Here is a tiny trained network, its code and every weight. The questions are about switching its units off for an input and a target symbol, where a switched-off unit gives its printed mean instead of its output.

import numpy as np


def w(rows, s, z=0):
    codes = np.array(rows[::2]) - 128.0
    scale = np.full(codes.shape[1], s)
    scale[-1] = z or s
    return codes * scale


def norm(h):
    return h / np.sqrt((h * h).mean(-1, keepdims=True) + 1e-5)


def f(y):
    return y / 2 * (1 + np.tanh(0.7978845608 * (y + 0.044715 * y**3)))


def softmax(a):
    e = np.exp(a - a.max(-1, keepdims=True))
    return e / e.sum(-1, keepdims=True)


def log_softmax(a):
    a = a - a.max(-1, keepdims=True)
    return a - np.log(np.exp(a).sum(-1, keepdims=True))


def net(x, mask):
    ids = ['ΔΣΦβεθξπτψω'.index(c) for c in x.split()]
    T = len(ids)
    res = E[ids] + P[:T]
    r = norm(res)
    for j in range(2):
        rows = slice(3 * j, 3 * j + 3)
        q, k, v = (r @ M[0][rows].T for M in (Q, K, V))
        z = softmax(np.where(np.tri(T) > 0, q @ k.T / 3**0.5, -1e9)) @ v
        o = O[0][rows]
        res = res + np.where(mask[j], z, o[:, -1]) @ o[:, :-1]
    y = f(norm(res) @ A[0][:, :-1].T + A[0][:, -1])
    res = res + np.where(mask[2:10], y, B[0][:, -1]) @ B[0][:, :-1]
    return log_softmax(norm(res)[-1] @ U[:, :-1].T + U[:, -1])


Q, K, V, O, A, B = {}, {}, {}, {}, {}, {}
E = w([
[172,46,122],'Δ',
[123,103,153],'Σ',
[253,92,155],'Φ',
[159,50,136],'β',
[56,93,190],'ε',
[88,154,150],'θ',
[133,109,168],'ξ',
[208,101,143],'π',
[140,163,188],'τ',
[42,152,66],'ψ',
[185,164,105],'ω',
],0.014)
P = w([
[131,149,213],'0',
[153,189,255],'1',
[129,145,107],'2',
[81,116,140],'3',
[146,188,247],'4',
[119,142,110],'5',
[75,74,91],'6',
[145,186,242],'7',
[51,154,98],'8',
],0.0077)
Q[0] = w([
[1,85,105],'h0',
[109,219,207],'h0',
[139,85,220],'h0',
[57,177,165],'h1',
[153,167,234],'h1',
[24,183,120],'h1',
],0.0097)
K[0] = w([
[33,2,173],'h0',
[176,2,147],'h0',
[210,147,130],'h0',
[255,119,137],'h1',
[133,152,147],'h1',
[69,56,155],'h1',
],0.0086)
V[0] = w([
[69,171,116],'h0',
[127,105,153],'h0',
[142,164,124],'h0',
[170,255,76],'h1',
[87,225,100],'h1',
[106,232,138],'h1',
],0.0081)
O[0] = w([
[174,253,231,6],'h0',
[35,183,91,167],'h0',
[124,81,77,176],'h0',
[161,136,6,157],'h1',
[170,208,125,57],'h1',
[24,14,75,204],'h1',
],0.0038,0.0021)
A[0] = w([
[221,109,134,222],'n0',
[60,167,157,133],'n1',
[78,96,20,253],'n2',
[118,175,184,109],'n3',
[153,170,105,88],'n4',
[209,191,205,126],'n5',
[8,235,167,207],'n6',
[85,198,98,229],'n7',
],0.011,0.006)
B[0] = w([
[83,84,137,253],'n0',
[84,191,2,169],'n1',
[166,49,33,205],'n2',
[129,164,154,150],'n3',
[198,122,168,126],'n4',
[115,204,82,193],'n5',
[126,51,35,247],'n6',
[252,95,164,182],'n7',
],0.0094,0.0072)
U = w([
[216,129,215,82],'Δ',
[2,192,107,39],'Σ',
[124,66,186,34],'Φ',
[55,156,199,132],'β',
[25,110,80,147],'ε',
[210,232,80,254],'θ',
[19,93,80,79],'ξ',
[96,69,142,122],'π',
[127,206,28,210],'τ',
[150,142,10,93],'ψ',
[255,78,13,139],'ω',
],0.013,0.0052)

Each question gives the input, a string of symbols that net reads in full, and the target symbol t.
The units are the heads (3 rows each of Q, K, V and O) and the neurons (one row each of A and B). Each row of codes is followed by its name. A weight is (code - 128) times the scale printed after its matrix; where a second scale follows, it is the last column's (O, A, B and U).
mask holds one flag per unit, heads first, then neurons. A switched-off unit (its flag False) gives its mean, the last column of its rows in O or B, instead of its output. The means were averaged over made-up inputs and are rounded, as every weight is.
A unit's drop is (log p(t) with every unit on - log p(t) with that unit switched off) / (log p(t) with every unit on - log p(t) with every unit switched off).
The circuit of an input: a set's keep is (log p(t) with only the set's units on - log p(t) with every unit switched off) / (log p(t) with every unit on - log p(t) with every unit switched off). Starting from all 10 units, units are removed one at a time, each time the one whose removal leaves the highest keep (on an exact tie, the one counted first), for as long as the keep stays at least 0.8.
units of the circuit, in order: the units of the circuit, biggest drop first
unit that matters most: the unit with the biggest drop
k most important neurons: the k neurons with the biggest drops, biggest first
drop of u: that unit's drop, to one decimal
input π β ω θ, target ω: 3 most important neurons -> (n7 n6 n0)
input θ ω ω τ ω Σ τ Φ, target Δ: 3 most important neurons -> (n6 n1 n2)
input Δ ξ π ε β τ, target τ: units of the circuit, in order -> (n2 n0)
input Δ ξ ψ τ ε ω ω ψ τ, target ω: unit that matters most -> n6
input τ β τ ε Φ τ ω Σ ψ, target ω: 2 most important neurons -> (n7 n2)
input τ β ψ Φ ξ, target Σ: 2 most important neurons -> (n2 n5)
input ω Φ ε Φ Φ, target Δ: 4 most important neurons -> (n6 n2 n1 n0)
input ψ ξ π π π ω Φ ω τ, target ω: 2 most important neurons -> (n7 n6)
input θ ε ω β ε ω θ π, target β: 3 most important neurons -> (n2 n6 n0)
input ξ ω Φ π ξ, target Σ: 3 most important neurons -> (n2 n7 n5)
input ω ω Δ β ω, target θ: 3 most important neurons -> (n5 n6 n2)
input ω ε θ, target ω: drop of n7 -> 0.5
input ω ε θ Σ ψ π β π, target β: drop of h0 -> 0.0
input Φ ω Φ ω ω Φ β ψ, target ω: drop of n7 -> 0.3
